Below is a small trained network, with its code and all its weights. Each question gives an input and a class and asks what happens when units are switched off, that is, made to give their printed mean instead of their output.

import numpy as np


def w(rows, s, z=0):
    codes = np.array(rows[::2]) - 128.0
    scale = np.full(codes.shape[1], s)
    scale[-1] = z or s
    return codes * scale


def f(y):
    return y / 2 * (1 + np.tanh(0.7978845608 * (y + 0.044715 * y**3)))


def log_softmax(a):
    a = a - a.max(-1, keepdims=True)
    return a - np.log(np.exp(a).sum(-1, keepdims=True))


def net(x, mask):
    res = np.array(x, float).reshape(1, 2) / 4 @ E
    y = f(res @ A[0][:, :-1].T + A[0][:, -1])
    res = res + np.where(mask, y, B[0][:, -1]) @ B[0][:, :-1]
    return log_softmax(res[-1] @ U[:, :-1].T + U[:, -1])


A, B = {}, {}
E = w([
[234,67,197,207,57,152,78,197,203,138,249],'x0',
[141,53,79,182,75,177,158,135,205,89,100],'x1',
],0.011)
A[0] = w([
[81,96,60,146,149,135,191,95,116,112,76,113],'N1',
[131,180,147,203,219,102,87,146,89,219,181,23],'N2',
[94,62,128,185,129,172,253,126,253,97,72,16],'N3',
[164,119,186,127,134,117,92,127,214,190,145,39],'N4',
[112,146,101,244,171,76,210,77,74,87,115,1],'N5',
[157,72,139,105,112,158,109,189,162,114,164,120],'N6',
],0.0083,0.0042)
B[0] = w([
[143,223,155,119,108,179,156,145,47,145,52,254],'N1',
[76,32,154,37,196,89,121,43,74,133,170,194],'N2',
[60,30,184,65,204,48,191,44,89,69,152,244],'N3',
[150,234,133,89,106,129,147,101,53,202,1,204],'N4',
[164,180,135,79,166,127,146,130,151,193,28,169],'N5',
[172,55,218,101,122,249,175,167,63,192,91,235],'N6',
],0.0094,0.0071)
U = w([
[182,163,165,80,93,254,178,156,120,188,50,116],'0',
[84,26,165,54,190,90,158,69,135,106,160,153],'1',
[124,119,122,102,84,227,192,129,95,128,155,252],'2',
[165,126,22,131,35,97,101,171,178,90,184,3],'3',
[213,151,86,118,49,83,119,182,195,63,144,3],'4',
[112,134,74,215,118,132,73,144,238,114,178,3],'5',
],0.0085,0.0043)

Each question gives the input, the list of numbers given to net, and the class t.
The units are the neurons (one row each of A and B). Each row of codes is followed by its name. A weight is (code - 128) times the scale printed after its matrix; where a second scale follows, it is the last column's (A, B and U).
mask holds one flag per neuron, in row order. A switched-off neuron (its flag False) gives its mean, the last column of its row in B, instead of its output. The means were averaged over made-up inputs and are rounded, as every weight is.
A unit's drop is (log p(t) with every unit on - log p(t) with that unit switched off) / (log p(t) with every unit on - log p(t) with every unit switched off).
unit that matters most: the unit with the biggest drop
top k neurons: the k neurons with the biggest drops, biggest first
drop of u: that unit's drop, to one decimal
input [3,-4], class 1: top 2 neurons => (N2, N1)
input [1,4], class 1: unit that matters most => N3
input [4,-5], class 1: top 3 neurons => (N2, N1, N5)
input [5,6], class 1: top 3 neurons => (N3, N1, N5)
input [7,-8], class 1: top 3 neurons => (N2, N1, N5)
input [5,-7], class 1: top 2 neurons => (N2, N1)
input [-2,8], class 1: drop of N3 => 2.1
input [-1,7], class 1: drop of N3 => 1.4
input [-2,7], class 1: drop of N3 => 1.8
input [0,5], class 1: drop of N5 => 0.0
